Below are the code and all the weights of a small trained network. Each question names an input and a class and asks about switching units off, where a switched-off unit gives its printed mean instead of its output.

import numpy as np


def w(rows, s, z=0):
    codes = np.array(rows[::2]) - 128.0
    scale = np.full(codes.shape[1], s)
    scale[-1] = z or s
    return codes * scale


def f(y):
    return np.maximum(y, 0)


def log_softmax(a):
    a = a - a.max(-1, keepdims=True)
    return a - np.log(np.exp(a).sum(-1, keepdims=True))


def net(x, mask):
    res = np.array(x, float).reshape(1, 3) / 4 @ E
    y = f(res @ A[0][:, :-1].T + A[0][:, -1])
    res = res + np.where(mask, y, B[0][:, -1]) @ B[0][:, :-1]
    return log_softmax(res[-1] @ U[:, :-1].T + U[:, -1])


A, B = {}, {}
E = w([
[215,202,111,172,143,77,107,187,140,95],'x0',
[72,171,161,249,153,193,142,155,125,143],'x1',
[157,93,202,170,103,119,68,127,87,110],'x2',
],0.017)
A[0] = w([
[103,187,55,81,194,159,196,117,172,186,187],'N1',
[78,190,138,157,141,154,109,165,95,115,5],'N2',
[123,126,120,164,94,204,128,169,93,173,49],'N3',
[120,97,182,150,150,107,75,92,60,93,151],'N4',
[105,147,156,166,144,150,170,147,133,162,63],'N5',
[94,76,95,109,164,168,196,107,185,145,153],'N6',
[120,145,164,187,147,167,218,156,104,122,103],'N7',
[122,91,177,171,101,124,28,85,75,104,134],'N8',
[91,178,72,132,169,208,149,133,135,107,125],'N9',
[163,89,96,101,106,64,139,105,125,161,25],'N10',
[95,173,152,150,197,178,92,107,148,159,74],'N11',
[168,116,95,60,92,112,116,104,151,93,9],'N12',
[116,116,100,90,166,75,197,119,160,102,97],'N13',
[49,95,101,89,84,189,197,122,95,126,148],'N14',
[150,75,97,80,141,91,133,124,128,34,75],'N15',
[148,74,123,69,87,87,116,126,138,179,24],'N16',
[102,166,76,102,182,136,251,153,189,109,226],'N17',
[175,191,86,159,159,76,131,165,167,80,100],'N18',
[79,150,172,147,183,168,139,161,152,142,24],'N19',
[150,186,85,154,112,82,107,181,74,123,175],'N20',
[147,81,194,146,74,135,74,136,95,127,212],'N21',
[144,85,185,141,96,149,105,139,72,91,177],'N22',
[169,161,68,137,147,116,160,185,164,136,98],'N23',
[83,78,162,98,92,190,135,43,82,170,105],'N24',
[58,91,154,88,70,204,124,77,133,192,122],'N25',
],0.011,0.0023)
B[0] = w([
[62,42,41,43,202,196,53,142,245,193,249],'N1',
[180,127,77,198,84,116,183,54,117,101,186],'N2',
[151,145,114,97,72,108,202,81,99,151,177],'N3',
[72,82,111,91,216,216,121,173,168,204,186],'N4',
[131,118,97,138,46,139,209,100,122,176,185],'N5',
[52,135,214,147,169,81,89,162,221,125,208],'N6',
[147,88,57,161,58,131,207,60,82,173,205],'N7',
[33,106,74,76,186,181,61,116,144,144,204],'N8',
[131,123,49,90,131,201,169,66,125,136,208],'N9',
[209,136,77,159,131,149,220,47,98,177,178],'N10',
[194,99,67,167,87,125,172,80,71,150,188],'N11',
[170,92,67,173,65,134,160,62,61,148,190],'N12',
[159,47,68,89,121,175,138,67,114,132,186],'N13',
[143,163,192,158,169,43,83,184,159,30,218],'N14',
[189,143,69,158,53,157,133,44,102,159,186],'N15',
[158,152,74,168,22,152,184,119,75,108,187],'N16',
[39,49,101,118,208,172,72,168,230,148,247],'N17',
[141,202,235,145,123,49,70,192,161,32,227],'N18',
[181,111,99,206,88,102,189,113,49,117,192],'N19',
[139,188,191,118,137,48,118,207,166,55,201],'N20',
[43,75,103,1,203,184,105,184,222,177,197],'N21',
[16,66,136,61,158,228,97,165,159,204,186],'N22',
[85,197,216,134,136,59,68,175,169,68,202],'N23',
[153,235,218,227,86,55,95,180,127,68,226],'N24',
[147,165,197,230,151,44,143,165,87,31,229],'N25',
],0.0076,0.019)
U = w([
[75,71,110,75,189,175,90,159,145,174,255],'0',
[161,169,246,159,118,75,93,194,95,66,51],'1',
[196,105,42,148,49,141,196,89,39,161,45],'2',
],0.012,0.0036)

Each question gives the input, the list of numbers given to net, and the class t.
The units are the neurons (one row each of A and B). Each row of codes is followed by its name. A weight is (code - 128) times the scale printed after its matrix; where a second scale follows, it is the last column's (A, B and U).
mask holds one flag per neuron, in row order. A switched-off neuron (its flag False) gives its mean, the last column of its row in B, instead of its output. The means were averaged over made-up inputs and are rounded, as every weight is.
A unit's drop is (log p(t) with every unit on - log p(t) with that unit switched off) / (log p(t) with every unit on - log p(t) with every unit switched off).
top k neurons: the k neurons with the biggest drops, biggest first
drop when u is switched off: that unit's drop, to one decimal
input [5,-6,7], class 0: top neuron -> [N21]
input [3,-2,3], class 0: top 2 neurons -> [N24; N25]
input [-7,-4,5], class 1: top 2 neurons -> [N24; N25]
input [6,8,-7], class 2: top 2 neurons -> [N7; N2]
input [-7,0,-6], class 1: top 3 neurons -> [N25; N24; N14]
input [8,-7,-6], class 1: top 2 neurons -> [N18; N23]
input [8,4,-7], class 1: top 3 neurons -> [N18; N23; N20]
input [-4,-5,-2], class 2: top 2 neurons -> [N18; N12]
input [-7,-7,-3], class 1: top 2 neurons -> [N14; N24]
input [-5,6,-4], class 2: drop when N7 is switched off -> 0.4
input [6,5,8], class 0: drop when N1 is switched off -> 0.0
input [6,-7,4], class 2: drop when N14 is switched off -> 0.2
input [2,4,3], class 2: drop when N1 is switched off -> 0.5
input [4,-7,8], class 0: top neuron -> [N21]
